Below is a small trained network, with its code and all its weights. Each question gives an input and a class and asks what happens when units are switched off, that is, made to give their printed mean instead of their output.

import numpy as np


def w(rows, s, z=0):
    codes = np.array(rows[::2]) - 128.0
    scale = np.full(codes.shape[1], s)
    scale[-1] = z or s
    return codes * scale


def norm(h):
    return h / np.sqrt((h * h).mean(-1, keepdims=True) + 1e-5)


def f(y):
    return np.maximum(y, 0)


def log_softmax(a):
    a = a - a.max(-1, keepdims=True)
    return a - np.log(np.exp(a).sum(-1, keepdims=True))


def net(x, mask):
    res = np.array(x, float).reshape(1, 6) / 4 @ E
    u = 0
    for l in range(4):
        y = f(norm(res) @ A[l][:, :-1].T + A[l][:, -1])
        res = res + np.where(mask[u : u + 4], y, B[l][:, -1]) @ B[l][:, :-1]
        u += 4
    return log_softmax(norm(res)[-1] @ U[:, :-1].T + U[:, -1])


A, B = {}, {}
E = w([
[130,149,130,127,120,109,136],'x0',
[21,109,147,188,115,134,230],'x1',
[133,130,138,134,114,113,128],'x2',
[155,165,133,146,77,191,142],'x3',
[166,69,1,145,82,104,156],'x4',
[129,110,127,138,129,145,108],'x5',
],0.0077)
A[0] = w([
[188,139,160,85,159,130,77,122],'L0N0',
[255,108,88,83,158,121,112,134],'L0N1',
[160,142,148,108,73,203,165,254],'L0N2',
[113,135,75,140,143,90,102,124],'L0N3',
],0.01,0.0033)
B[0] = w([
[132,87,99,29,46,164,246,217],'L0N0',
[86,155,119,210,143,37,92,254],'L0N1',
[127,206,161,134,178,189,138,227],'L0N2',
[224,59,167,119,100,96,142,174],'L0N3',
],0.011,0.0072)
A[1] = w([
[103,188,121,17,198,89,156,54],'L1N0',
[130,188,100,2,91,135,162,41],'L1N1',
[158,221,103,190,49,90,100,116],'L1N2',
[144,37,11,161,141,182,143,254],'L1N3',
],0.0058,0.0014)
B[1] = w([
[159,8,136,101,86,151,34,218],'L1N0',
[177,120,146,151,2,92,159,236],'L1N1',
[79,129,129,140,177,197,72,253],'L1N2',
[126,210,184,14,50,67,190,245],'L1N3',
],0.0064,0.0033)
A[2] = w([
[20,230,115,110,195,49,43,253],'L2N0',
[104,119,127,213,95,111,195,74],'L2N1',
[165,159,90,153,77,233,179,84],'L2N2',
[192,255,40,160,35,129,126,61],'L2N3',
],0.0073,0.0038)
B[2] = w([
[135,57,54,219,227,140,76,254],'L2N0',
[236,79,173,30,54,167,92,187],'L2N1',
[216,216,88,65,100,51,87,220],'L2N2',
[77,120,108,102,156,253,108,240],'L2N3',
],0.008,0.0053)
A[3] = w([
[99,112,171,117,59,77,153,5],'L3N0',
[146,95,215,164,175,180,157,102],'L3N1',
[117,75,111,121,96,135,215,10],'L3N2',
[83,35,254,100,124,110,132,178],'L3N3',
],0.0088,0.002)
B[3] = w([
[3,142,186,92,156,110,158,209],'L3N0',
[100,176,192,237,142,152,164,192],'L3N1',
[107,123,195,37,115,120,2,201],'L3N2',
[116,29,61,148,200,153,56,254],'L3N3',
],0.0072,0.0051)
U = w([
[107,49,165,30,100,61,111,111],'0',
[100,91,101,207,200,148,74,253],'1',
[162,203,129,58,82,162,148,148],'2',
[111,194,219,204,193,143,194,54],'3',
[187,77,76,200,124,6,123,68],'4',
],0.012,0.0029)

Each question gives the input, the list of numbers given to net, and the class t.
The units are the neurons (one row each of A and B). Each row of codes is followed by its name. A weight is (code - 128) times the scale printed after its matrix; where a second scale follows, it is the last column's (A, B and U).
mask holds one flag per neuron, layer by layer. A switched-off neuron (its flag False) gives its mean, the last column of its row in B, instead of its output. The means were averaged over made-up inputs and are rounded, as every weight is.
A unit's drop is (log p(t) with every unit on - log p(t) with that unit switched off) / (log p(t) with every unit on - log p(t) with every unit switched off).
The circuit of an input: a set's keep is (log p(t) with only the set's units on - log p(t) with every unit switched off) / (log p(t) with every unit on - log p(t) with every unit switched off). Starting from the 12 units with the biggest drops (on a tie, the unit counted first), units are removed one at a time, each time the one whose removal leaves the highest keep (on an exact tie, the one counted first), for as long as the keep stays at least 0.8.
units of the circuit, in order: the units of the circuit, biggest drop first
most important unit: the unit with the biggest drop
k most important neurons: the k neurons with the biggest drops, biggest first
k most important neurons of layer l: the k neurons of layer l with the biggest drops, biggest first
drop of u: that unit's drop, to one decimal
input [-7,1,7,5,7,-2], class 2: most important unit -> L2N2
input [2,-7,-3,8,8,2], class 1: units of the circuit, in order -> L0N1, L2N3
input [2,-6,6,6,5,0], class 1: units of the circuit, in order -> L0N1, L2N3
input [-7,-6,2,-4,2,-1], class 4: units of the circuit, in order -> L0N1, L0N0
input [-2,2,2,3,-3,8], class 3: 3 most important neurons -> L0N0, L0N1, L3N3
input [0,8,4,0,-8,-3], class 1: 3 most important neurons -> L3N3, L0N0, L2N0
input [1,1,5,-4,-8,3], class 1: 2 most important neurons -> L3N3, L2N2
input [2,-6,-3,5,8,0], class 1: 3 most important neurons -> L0N1, L2N3, L1N2
input [-3,-1,1,4,-8,1], class 2: 2 most important neurons -> L0N1, L0N0
input [-3,1,1,-2,-4,-6], class 1: 3 most important neurons -> L3N3, L0N0, L2N2
input [-2,3,3,-5,1,4], class 0: 4 most important neurons -> L0N1, L0N2, L2N0, L1N3
input [0,1,-7,8,0,4], class 3: 2 most important neurons of layer 0 -> L0N2, L0N0
input [-3,3,-3,1,0,0], class 3: 3 most important neurons -> L0N0, L1N1, L0N2
input [5,0,8,0,-6,5], class 0: 2 most important neurons of layer 1 -> L1N0, L1N1
input [-2,3,0,-3,4,-6], class 0: most important unit -> L0N1
input [-2,0,-4,-1,3,8], class 4: 4 most important neurons -> L0N0, L0N1, L0N2, L0N3
input [8,6,-6,0,3,5], class 0: 2 most important neurons -> L0N1, L0N2
input [-6,-3,-5,-7,3,7], class 4: 2 most important neurons -> L0N1, L0N3
input [-3,1,-3,1,1,4], class 2: 2 most important neurons -> L0N1, L2N2
input [-1,8,-2,-8,-2,-7], class 1: most important neuron -> L0N0
input [-3,-3,2,-2,-8,-6], class 0: 2 most important neurons of layer 0 -> L0N0, L0N2
input [1,3,2,-2,-4,0], class 1: 2 most important neurons of layer 0 -> L0N0, L0N2
input [-2,7,-3,3,5,5], class 2: drop of L1N3 -> 0.0
input [-4,-3,-2,2,-6,2], class 2: drop of L0N2 -> 0.1
input [5,-2,-2,-1,-5,-5], class 0: drop of L0N1 -> -0.2
input [-2,-1,-7,5,-1,5], class 2: 2 most important neurons of layer 0 -> L0N1, L0N0
